Below is a small trained network, with its code and all its weights. Each question gives an input and a class and asks what happens when units are switched off, that is, made to give their printed mean instead of their output.

import numpy as np


def w(rows, s, z=0):
    codes = np.array(rows[::2]) - 128.0
    scale = np.full(codes.shape[1], s)
    scale[-1] = z or s
    return codes * scale


def norm(h):
    return h / np.sqrt((h * h).mean(-1, keepdims=True) + 1e-5)


def f(y):
    return y / 2 * (1 + np.tanh(0.7978845608 * (y + 0.044715 * y**3)))


def log_softmax(a):
    a = a - a.max(-1, keepdims=True)
    return a - np.log(np.exp(a).sum(-1, keepdims=True))


def net(x, mask):
    res = np.array(x, float).reshape(1, 6) / 4 @ E
    u = 0
    for l in range(2):
        y = f(norm(res) @ A[l][:, :-1].T + A[l][:, -1])
        res = res + np.where(mask[u : u + 7], y, B[l][:, -1]) @ B[l][:, :-1]
        u += 7
    return log_softmax(norm(res)[-1] @ U[:, :-1].T + U[:, -1])


A, B = {}, {}
E = w([
[125,170,197,118,127,46,64,182,166,66,126],'x0',
[139,153,148,96,56,110,167,81,139,154,123],'x1',
[106,168,214,20,58,95,94,102,104,111,100],'x2',
[150,230,76,172,150,100,150,40,160,145,201],'x3',
[137,85,121,112,145,143,108,186,124,150,140],'x4',
[103,164,103,142,127,5,193,179,60,163,92],'x5',
],0.0018)
A[0] = w([
[127,146,93,150,115,138,160,89,133,133,146,104],'0.n1',
[117,120,138,114,112,16,154,187,103,154,98,155],'0.n2',
[84,94,125,123,79,156,200,93,93,150,71,119],'0.n3',
[84,187,148,131,183,2,101,181,107,79,124,55],'0.n4',
[94,172,146,149,179,46,110,177,141,73,130,77],'0.n5',
[134,124,140,35,58,160,150,87,126,175,148,114],'0.n6',
[107,44,167,62,114,186,73,191,99,110,111,6],'0.n7',
],0.004,0.002)
B[0] = w([
[143,130,100,127,164,141,128,118,84,164,136,149],'0.n1',
[134,178,105,150,55,68,135,70,104,119,174,251],'0.n2',
[174,78,95,148,146,131,44,137,90,105,157,186],'0.n3',
[199,138,109,37,48,138,94,113,48,252,160,244],'0.n4',
[193,122,132,64,64,143,65,150,100,181,157,193],'0.n5',
[139,216,166,78,132,75,92,212,112,168,124,205],'0.n6',
[160,171,72,110,167,157,233,91,65,236,89,233],'0.n7',
],0.0031,0.0024)
A[1] = w([
[98,44,82,146,150,138,154,165,68,162,110,154],'1.n1',
[77,159,227,101,90,84,76,145,253,21,145,4],'1.n2',
[95,53,214,104,83,141,129,205,137,55,26,31],'1.n3',
[105,177,72,188,120,65,174,70,154,100,175,40],'1.n4',
[141,203,179,78,136,181,71,35,190,101,160,245],'1.n5',
[103,105,144,169,149,21,157,228,147,109,98,137],'1.n6',
[99,193,201,61,34,52,151,58,95,100,61,157],'1.n7',
],0.0032,0.0019)
B[1] = w([
[141,132,179,113,92,102,74,100,191,52,143,174],'1.n1',
[119,198,213,239,153,145,97,183,228,4,104,128],'1.n2',
[152,186,67,98,98,93,207,40,42,204,124,117],'1.n3',
[82,146,114,88,176,179,198,109,93,219,89,139],'1.n4',
[153,105,97,155,72,31,121,196,87,137,137,222],'1.n5',
[164,206,163,49,29,82,141,76,78,164,123,115],'1.n6',
[189,66,81,186,95,109,26,183,146,119,227,254],'1.n7',
],0.0033,0.0035)
U = w([
[166,139,115,95,54,60,92,152,76,172,167,211],'0',
[133,132,177,29,158,198,148,136,107,169,65,95],'1',
[121,54,104,166,189,195,128,115,164,90,129,163],'2',
[102,107,157,123,99,90,182,110,110,76,69,24],'3',
[84,191,88,158,174,116,222,69,124,173,144,105],'4',
[125,166,190,165,119,106,82,165,205,46,144,123],'5',
[2,148,204,85,130,119,142,95,152,114,122,3],'6',
],0.0097,0.0041)

Each question gives the input, the list of numbers given to net, and the class t.
The units are the neurons (one row each of A and B). Each row of codes is followed by its name. A weight is (code - 128) times the scale printed after its matrix; where a second scale follows, it is the last column's (A, B and U).
mask holds one flag per neuron, layer by layer. A switched-off neuron (its flag False) gives its mean, the last column of its row in B, instead of its output. The means were averaged over made-up inputs and are rounded, as every weight is.
A unit's drop is (log p(t) with every unit on - log p(t) with that unit switched off) / (log p(t) with every unit on - log p(t) with every unit switched off).
The circuit of an input: a set's keep is (log p(t) with only the set's units on - log p(t) with every unit switched off) / (log p(t) with every unit on - log p(t) with every unit switched off). Starting from the 12 units with the biggest drops (on a tie, the unit counted first), units are removed one at a time, each time the one whose removal leaves the highest keep (on an exact tie, the one counted first), for as long as the keep stays at least 0.8.
units of the circuit, in order: the units of the circuit, biggest drop first
unit that matters most: the unit with the biggest drop
top k neurons: the k neurons with the biggest drops, biggest first
top k neurons in layer l: the k neurons of layer l with the biggest drops, biggest first
drop when u is switched off: that unit's drop, to one decimal
input [3,7,0,-7,5,-8], class 1: unit that matters most	0.n7
input [3,-4,1,-4,1,-1], class 1: units of the circuit, in order	(0.n7 1.n5)
input [2,1,-2,5,5,1], class 4: units of the circuit, in order	(1.n7 0.n6)
input [0,-4,5,2,1,-3], class 5: units of the circuit, in order	(0.n4 1.n2)
input [1,0,-6,2,4,1], class 2: units of the circuit, in order	(0.n6 1.n5)
input [1,-1,0,2,-4,-2], class 5: top 4 neurons	(0.n7 0.n4 1.n2 0.n2)
input [-3,7,-4,-1,0,-2], class 2: units of the circuit, in order	(0.n4 0.n2 0.n5)
input [-4,7,-4,-4,8,0], class 1: top 3 neurons in layer 0	(0.n6 0.n2 0.n7)
input [1,-3,-3,7,2,-4], class 2: top 2 neurons in layer 0	(0.n2 0.n7)
input [6,7,7,8,-6,-4], class 5: units of the circuit, in order	(1.n2 0.n7)
input [-5,-6,6,-5,-6,-8], class 1: units of the circuit, in order	(0.n7 1.n7)
input [2,-7,-6,4,2,1], class 2: units of the circuit, in order	(0.n2 1.n5)
input [0,4,-5,6,2,-3], class 4: top 3 neurons	(1.n7 1.n4 0.n3)
input [-4,-5,2,-2,-8,-5], class 2: unit that matters most	0.n4
input [6,7,7,1,2,-6], class 5: top 2 neurons	(1.n2 0.n4)
input [-1,-4,-2,-8,-3,-7], class 1: top 2 neurons	(1.n7 0.n7)
input [1,8,1,-6,7,-7], class 1: top 2 neurons	(0.n7 0.n2)
input [-7,6,-2,-4,-1,-5], class 1: top 3 neurons	(1.n7 0.n6 0.n2)
input [5,-1,-2,-5,3,-1], class 1: top 2 neurons in layer 0	(0.n7 0.n6)
input [3,-1,8,0,-2,-8], class 5: units of the circuit, in order	(1.n2)
input [0,2,3,4,4,-4], class 5: drop when 0.n7 is switched off	0.2
input [5,3,1,8,-5,-7], class 5: drop when 0.n4 is switched off	0.2
input [1,2,-8,-1,-7,6], class 4: drop when 0.n4 is switched off	-0.1
